Below are the code and all the weights of a small trained network. Each question names an input and a target symbol and asks about switching units off, where a switched-off unit gives its printed mean instead of its output.

import numpy as np


def w(rows, s, z=0):
    codes = np.array(rows[::2]) - 128.0
    scale = np.full(codes.shape[1], s)
    scale[-1] = z or s
    return codes * scale


def f(y):
    return np.maximum(y, 0)


def softmax(a):
    e = np.exp(a - a.max(-1, keepdims=True))
    return e / e.sum(-1, keepdims=True)


def log_softmax(a):
    a = a - a.max(-1, keepdims=True)
    return a - np.log(np.exp(a).sum(-1, keepdims=True))


def net(x, mask):
    ids = ['Θαεζμπτψ'.index(c) for c in x.split()]
    T = len(ids)
    res = E[ids] + P[:T]
    r = res
    for j in range(2):
        rows = slice(2 * j, 2 * j + 2)
        q, k, v = (r @ M[0][rows].T for M in (Q, K, V))
        z = softmax(np.where(np.tri(T) > 0, q @ k.T / 2**0.5, -1e9)) @ v
        o = O[0][rows]
        res = res + np.where(mask[j], z, o[:, -1]) @ o[:, :-1]
    y = f(res @ A[0][:, :-1].T + A[0][:, -1])
    res = res + np.where(mask[2:26], y, B[0][:, -1]) @ B[0][:, :-1]
    return log_softmax(res[-1] @ U[:, :-1].T + U[:, -1])


Q, K, V, O, A, B = {}, {}, {}, {}, {}, {}
E = w([
[132,82,147],'Θ',
[142,70,149],'α',
[135,90,147],'ε',
[140,50,163],'ζ',
[51,140,132],'μ',
[171,158,137],'π',
[251,87,150],'τ',
[52,132,235],'ψ',
],0.02)
P = w([
[34,184,2],'0',
[91,115,100],'1',
[104,156,124],'2',
[95,137,168],'3',
[154,73,198],'4',
[154,126,174],'5',
[107,188,169],'6',
[216,66,175],'7',
[145,128,157],'8',
[161,124,150],'9',
[229,66,147],'10',
[110,222,45],'11',
],0.0053)
Q[0] = w([
[166,152,5],'h1',
[101,101,122],'h1',
[112,187,115],'h2',
[195,146,58],'h2',
],0.012)
K[0] = w([
[132,144,53],'h1',
[185,254,29],'h1',
[77,112,113],'h2',
[67,82,17],'h2',
],0.0093)
V[0] = w([
[138,148,159],'h1',
[167,89,7],'h1',
[118,187,149],'h2',
[87,130,119],'h2',
],0.017)
O[0] = w([
[191,194,73,149],'h1',
[81,183,247,1],'h1',
[191,144,149,65],'h2',
[40,61,153,78],'h2',
],0.011,0.0066)
A[0] = w([
[110,125,187,164],'n1',
[105,8,187,65],'n2',
[92,78,88,193],'n3',
[184,110,182,170],'n4',
[181,224,137,197],'n5',
[43,162,255,77],'n6',
[210,92,170,191],'n7',
[159,107,117,97],'n8',
[72,153,99,164],'n9',
[78,177,90,115],'n10',
[93,40,166,89],'n11',
[152,83,150,115],'n12',
[27,91,141,119],'n13',
[194,156,149,171],'n14',
[17,141,104,73],'n15',
[155,216,147,65],'n16',
[122,109,236,57],'n17',
[146,168,205,254],'n18',
[137,91,133,28],'n19',
[85,97,200,140],'n20',
[203,40,112,132],'n21',
[124,123,171,112],'n22',
[105,182,85,189],'n23',
[71,148,113,174],'n24',
],0.011,0.0048)
B[0] = w([
[109,183,85,143],'n1',
[80,101,148,160],'n2',
[151,65,93,186],'n3',
[153,178,121,172],'n4',
[158,51,84,160],'n5',
[112,190,118,149],'n6',
[122,164,95,210],'n7',
[144,166,177,166],'n8',
[182,155,146,140],'n9',
[181,137,168,136],'n10',
[100,87,163,151],'n11',
[149,165,108,159],'n12',
[134,112,149,150],'n13',
[66,107,123,172],'n14',
[97,54,115,144],'n15',
[104,81,105,136],'n16',
[133,153,123,141],'n17',
[138,161,1,161],'n18',
[78,157,140,136],'n19',
[104,163,94,147],'n20',
[91,141,120,253],'n21',
[152,149,79,134],'n22',
[151,108,100,145],'n23',
[163,151,183,141],'n24',
],0.0076,0.015)
U = w([
[1,133,69,169],'Θ',
[92,109,118,212],'α',
[170,41,127,89],'ε',
[55,122,109,64],'ζ',
[111,184,129,191],'μ',
[63,90,144,80],'π',
[106,39,179,134],'τ',
[57,114,126,2],'ψ',
],0.01,0.008)

Each question gives the input, a string of symbols that net reads in full, and the target symbol t.
The units are the heads (2 rows each of Q, K, V and O) and the neurons (one row each of A and B). Each row of codes is followed by its name. A weight is (code - 128) times the scale printed after its matrix; where a second scale follows, it is the last column's (O, A, B and U).
mask holds one flag per unit, heads first, then neurons. A switched-off unit (its flag False) gives its mean, the last column of its rows in O or B, instead of its output. The means were averaged over made-up inputs and are rounded, as every weight is.
A unit's drop is (log p(t) with every unit on - log p(t) with that unit switched off) / (log p(t) with every unit on - log p(t) with every unit switched off).
The circuit of an input: a set's keep is (log p(t) with only the set's units on - log p(t) with every unit switched off) / (log p(t) with every unit on - log p(t) with every unit switched off). Starting from the 12 units with the biggest drops (on a tie, the unit counted first), units are removed one at a time, each time the one whose removal leaves the highest keep (on an exact tie, the one counted first), for as long as the keep stays at least 0.8.
units of the circuit, in order: the units of the circuit, biggest drop first
top k neurons: the k neurons with the biggest drops, biggest first
which heads matter: for each layer, one digit per head in row order, 1 if its drop is at least 0.15 and else 0, layers parted by /
drop of u: that unit's drop, to one decimal
input τ Θ ε τ Θ ε τ Θ, target μ: top neuron -> (n3)
input ε τ ε, target μ: units of the circuit, in order -> (h1, n21, n3, h2)
input ζ μ μ α τ τ τ ζ, target μ: units of the circuit, in order -> (h2, h1, n3)
input ε τ τ, target μ: units of the circuit, in order -> (h1, n4)
input μ μ μ ε, target τ: which heads matter -> 01
input τ ψ μ ψ ε ψ ψ α μ Θ ψ α, target ε: which heads matter -> 10
input τ τ π ε μ π τ π τ ζ, target μ: which heads matter -> 11
input α ψ ψ Θ π α ψ τ ζ π, target ε: which heads matter -> 10
input μ Θ μ, target τ: which heads matter -> 00
input μ α μ α μ α ψ ψ ε, target ε: top 2 neurons -> (n3, n14)
input ζ ψ τ τ ψ α Θ, target ε: which heads matter -> 10
input ε τ μ, target μ: which heads matter -> 10
input Θ μ τ α π τ τ α, target μ: which heads matter -> 11
input ψ π ψ ψ, target ε: units of the circuit, in order -> (h1)
input π τ α ε, target μ: drop of n6 -> 0.0
input ζ μ Θ μ Θ α τ ε τ, target μ: drop of n7 -> 0.2
input τ τ Θ τ ε τ τ π τ μ, target μ: drop of n6 -> 0.1
